Below is a small trained network, with its code and all its weights. Each question gives an input and a class and asks what happens when units are switched off, that is, made to give their printed mean instead of their output.

import numpy as np


def w(rows, s, z=0):
    codes = np.array(rows[::2]) - 128.0
    scale = np.full(codes.shape[1], s)
    scale[-1] = z or s
    return codes * scale


def f(y):
    return np.maximum(y, 0)


def log_softmax(a):
    a = a - a.max(-1, keepdims=True)
    return a - np.log(np.exp(a).sum(-1, keepdims=True))


def net(x, mask):
    res = np.array(x, float).reshape(1, 8) / 4 @ E
    y = f(res @ A[0][:, :-1].T + A[0][:, -1])
    res = res + np.where(mask, y, B[0][:, -1]) @ B[0][:, :-1]
    return log_softmax(res[-1] @ U[:, :-1].T + U[:, -1])


A, B = {}, {}
E = w([
[128,133,134,141,121,136,119,129],'x0',
[204,139,217,84,109,116,154,82],'x1',
[125,123,138,133,130,140,145,139],'x2',
[85,251,151,120,166,101,149,126],'x3',
[134,125,122,127,137,114,138,135],'x4',
[173,159,98,108,221,209,88,129],'x5',
[136,129,118,125,131,113,133,133],'x6',
[122,133,133,133,122,134,102,112],'x7',
],0.011)
A[0] = w([
[69,249,157,127,162,100,155,126,133],'N0',
[97,146,106,120,117,125,130,137,181],'N1',
[187,137,177,114,121,118,134,110,136],'N2',
[148,134,137,116,133,131,117,145,111],'N3',
[57,118,64,155,138,139,122,148,235],'N4',
[85,215,155,123,118,84,146,134,146],'N5',
[70,120,78,146,135,136,119,150,215],'N6',
[133,140,109,139,141,126,125,127,122],'N7',
[224,141,217,96,116,111,138,97,149],'N8',
[197,153,93,116,209,203,106,127,131],'N9',
[194,153,92,121,203,199,111,121,130],'N10',
[113,130,118,144,97,95,135,130,184],'N11',
[93,142,101,135,152,129,128,114,129],'N12',
[126,176,134,123,158,142,128,136,92],'N13',
[85,113,148,138,72,84,142,122,253],'N14',
[128,165,125,125,156,141,124,127,111],'N15',
[91,114,168,137,106,82,132,125,204],'N16',
[184,105,151,108,99,132,126,123,158],'N17',
[82,165,124,136,158,114,130,135,138],'N18',
[116,88,122,151,123,134,121,130,161],'N19',
[145,119,74,115,125,167,124,132,158],'N20',
[174,35,103,136,104,150,112,120,251],'N21',
],0.017,0.006)
B[0] = w([
[64,224,135,86,147,103,172,160,254],'N0',
[117,113,146,153,98,125,145,143,169],'N1',
[125,128,107,76,123,164,124,120,188],'N2',
[106,118,132,123,118,139,109,125,138],'N3',
[96,99,160,186,186,85,111,151,240],'N4',
[91,163,174,135,146,155,170,84,223],'N5',
[120,117,149,185,164,88,113,145,219],'N6',
[142,139,111,138,133,129,121,138,146],'N7',
[160,142,89,61,89,173,155,100,235],'N8',
[163,177,164,113,125,119,30,113,235],'N9',
[156,176,165,110,125,126,34,116,227],'N10',
[73,85,147,121,109,128,131,124,174],'N11',
[145,152,129,151,110,114,127,143,167],'N12',
[130,145,82,94,139,95,108,162,169],'N13',
[99,69,60,132,132,108,184,161,218],'N14',
[134,142,86,118,129,96,105,150,164],'N15',
[157,130,99,153,149,140,193,112,193],'N16',
[147,124,136,141,58,145,151,150,179],'N17',
[123,154,137,156,77,113,135,157,184],'N18',
[130,104,107,106,167,102,123,126,170],'N19',
[168,127,125,149,172,146,128,113,180],'N20',
[179,3,112,156,120,154,82,109,235],'N21',
],0.041,0.017)
U = w([
[77,2,109,197,197,96,107,160,236],'0',
[158,53,54,135,72,151,161,90,207],'1',
[184,88,197,232,210,105,31,66,117],'2',
[178,90,157,86,90,193,33,57,54],'3',
[32,127,165,216,174,73,180,154,81],'4',
[74,160,106,94,144,171,209,60,255],'5',
[101,193,187,179,163,42,60,182,22],'6',
[96,195,129,17,127,146,68,122,17],'7',
],0.006,0.0012)

Each question gives the input, the list of numbers given to net, and the class t.
The units are the neurons (one row each of A and B). Each row of codes is followed by its name. A weight is (code - 128) times the scale printed after its matrix; where a second scale follows, it is the last column's (A, B and U).
mask holds one flag per neuron, in row order. A switched-off neuron (its flag False) gives its mean, the last column of its row in B, instead of its output. The means were averaged over made-up inputs and are rounded, as every weight is.
A unit's drop is (log p(t) with every unit on - log p(t) with that unit switched off) / (log p(t) with every unit on - log p(t) with every unit switched off).
The circuit of an input: a set's keep is (log p(t) with only the set's units on - log p(t) with every unit switched off) / (log p(t) with every unit on - log p(t) with every unit switched off). Starting from the 12 units with the biggest drops (on a tie, the unit counted first), units are removed one at a time, each time the one whose removal leaves the highest keep (on an exact tie, the one counted first), for as long as the keep stays at least 0.8.
circuit, biggest first: the units of the circuit, biggest drop first
top k neurons: the k neurons with the biggest drops, biggest first
drop when u is switched off: that unit's drop, to one decimal
input [0,-2,-3,-1,8,8,7,-4], class 2: circuit, biggest first -> (N0)
input [3,-8,6,0,-7,-8,-5,1], class 0: top 2 neurons -> (N0; N14)
input [-7,1,-7,6,-8,3,-1,0], class 7: top 2 neurons -> (N4; N6)
input [0,-1,-6,1,-7,0,-6,-6], class 4: top 2 neurons -> (N21; N9)
input [7,4,-1,-6,-8,0,-4,8], class 1: top 2 neurons -> (N9; N10)
input [3,8,2,-1,-2,1,-7,5], class 3: top 2 neurons -> (N0; N14)
input [-5,-5,-5,0,8,-6,6,7], class 0: top 2 neurons -> (N0; N14)
input [3,-7,8,-1,6,1,6,-5], class 2: top 2 neurons -> (N14; N0)
input [4,3,6,4,8,0,6,-6], class 5: top 2 neurons -> (N9; N10)
input [-5,4,2,-8,2,0,2,3], class 1: top 2 neurons -> (N9; N10)
input [5,1,-2,6,-6,-6,-6,7], class 5: top 2 neurons -> (N4; N6)
input [-6,-4,7,0,-6,2,8,3], class 2: drop when N0 is switched off -> 2.2
input [-3,1,-6,2,1,-2,-1,-6], class 5: drop when N4 is switched off -> 0.3
input [-4,-6,8,0,-4,-4,8,-1], class 0: drop when N0 is switched off -> 1.0
input [1,0,-2,7,8,0,-6,5], class 4: circuit, biggest first -> (N9)
input [6,-4,7,-1,-3,5,1,-1], class 2: drop when N0 is switched off -> 0.1
